Each row is followed by its class. Each block has new classes.
[-11.4  20.8 -17.2 -18.0 -18.3 -44.0  27.0 -14.3  30.3   7.3  28.3   3.1
 -39.6  10.9  24.8   8.0  15.2 -11.0   3.8   7.3  22.2   5.2   7.8 -18.3
  20.0 -13.1   6.5  19.1  -9.0   5.5 -21.2  34.7  -0.7   8.4 -17.0  32.6]	[11]
[ -3.5   9.9  13.8 -20.8  28.6   7.3   5.4   5.3 -56.0 -22.6  50.1  26.1
 -17.9   7.1  24.9   2.4   3.3 -43.7  12.9   5.0  -0.3 -42.6   9.1   9.0
   6.2  -4.1   6.2   6.4  16.7 -20.9 -31.5   0.9  12.1  -7.4  -4.2  -2.8]	[13]
[ 15.1   2.6 -16.4 -35.9 -14.8 -10.8  36.1   3.5  15.2  -3.4  27.5   6.7
 -56.4  11.3  20.4   3.3  12.3 -14.1  34.9  17.5  19.6  10.3  -0.3  64.2
 -11.1 -32.6  12.0  54.6 -37.7   2.3  -4.0  32.6   6.4  -9.3 -20.4   3.0]	[11]
[ 26.6  -5.8   5.2 -39.5 -17.0 -40.5  31.5   4.5  18.7 -14.5  46.8   9.5
 -76.6  19.7   5.3 -10.1  37.4 -21.5  29.0  12.6  13.3 -15.7  19.3  -1.1
  -1.6 -27.4  12.3  29.6 -37.2  15.6 -31.9  22.1  -1.5  -3.4 -20.7  -8.0]	[12]
[-17.9   1.4  -2.2 -27.5 -12.5 -19.6  19.3 -31.7  -0.3   5.4  15.2  10.1
 -51.0   7.8  28.0   6.4  12.9 -26.2  20.2   5.3  11.2  -4.3  19.9  -0.4
  -0.5 -30.7  18.4  24.0 -22.1  20.2 -23.8  50.8  -6.6  12.3  -7.7   4.9]	[23]
[-30.8  11.9  -7.0 -42.9  31.9 -22.1  13.0 -26.9 -10.1  23.1  30.7  21.5
 -19.6   9.3  23.0  11.9  26.0 -30.2  61.0  18.0  23.0  -8.4  18.3  -3.5
  -4.0 -21.2  10.2  24.6 -12.3  -0.9 -34.4  26.6  -5.2   8.3 -11.2  17.1]	[7]
[  8.0  -6.7 -25.8  -8.1 -13.3 -36.1  23.9 -42.1  -2.6 -14.1  20.0  -8.5
 -64.6 -23.4  11.6   0.3  33.9 -48.0  29.0  10.5  19.2  -1.7  15.7 -11.5
  -4.1 -24.4  10.4  33.1 -34.0  13.3 -37.0  24.9  -4.6  -7.1 -24.9   2.6]	[23]
[ -0.4  18.5   7.5 -52.7 -27.4  -3.9  21.1  44.2 -39.1 -10.3  29.6  36.5
 -44.0  -2.3  30.2   4.1  23.3 -32.0  -2.0  -0.4 -18.6 -47.9   3.3 -22.0
 -22.9   9.5  22.9  29.8 -39.2  -0.2   5.9  14.7   9.3 -18.7 -13.5  -4.2]	[9]
[-45.4  11.9  37.0   6.1  24.6  -9.5   4.0  25.5 -50.6  24.5  11.5  27.2
  36.6 -18.2   4.6  16.6  -6.9 -25.5  -5.2   7.7  17.6 -34.4  30.9  18.3
  26.5 -19.5  11.4 -23.6  -0.2 -25.5 -29.6 -14.5  -0.6  -2.5   2.7   5.7]	[6]
[  9.5 -12.9  20.5 -25.7  23.1  -6.3  11.5  -2.6 -34.7 -14.8   9.8  15.4
 -24.0   1.8  -7.4 -27.1  23.5 -38.1   5.0   3.4 -11.3 -27.5  13.5   7.6
  18.9 -18.0  15.9   3.0  -7.6 -23.4 -12.4  10.4  22.4 -17.4 -16.4   3.1]	[6]
[ 13.2 -16.9   6.6 -12.6  17.5 -15.2   7.6  25.5   0.8   1.1  26.9  28.4
 -30.1  12.3 -10.7  -3.3  35.3 -48.5  24.2  10.1 -13.0 -23.8  17.5   1.5
  15.4 -61.6   5.5   0.1 -48.4 -14.0 -33.4 -17.7  -6.4  -9.0  31.6   6.7]	[8]
[-58.1   1.4  -9.8 -28.3  -3.5 -20.6  17.8 -10.0  -3.2   9.2  18.9  10.5
 -34.4   4.2  17.8  11.6  17.4 -18.1  11.0   6.9  19.9  -9.2   2.2   0.0
   2.0 -19.2  18.2  42.4 -28.3   9.4 -70.2  23.7  -0.9  -4.8  -7.5   4.0]	[12]
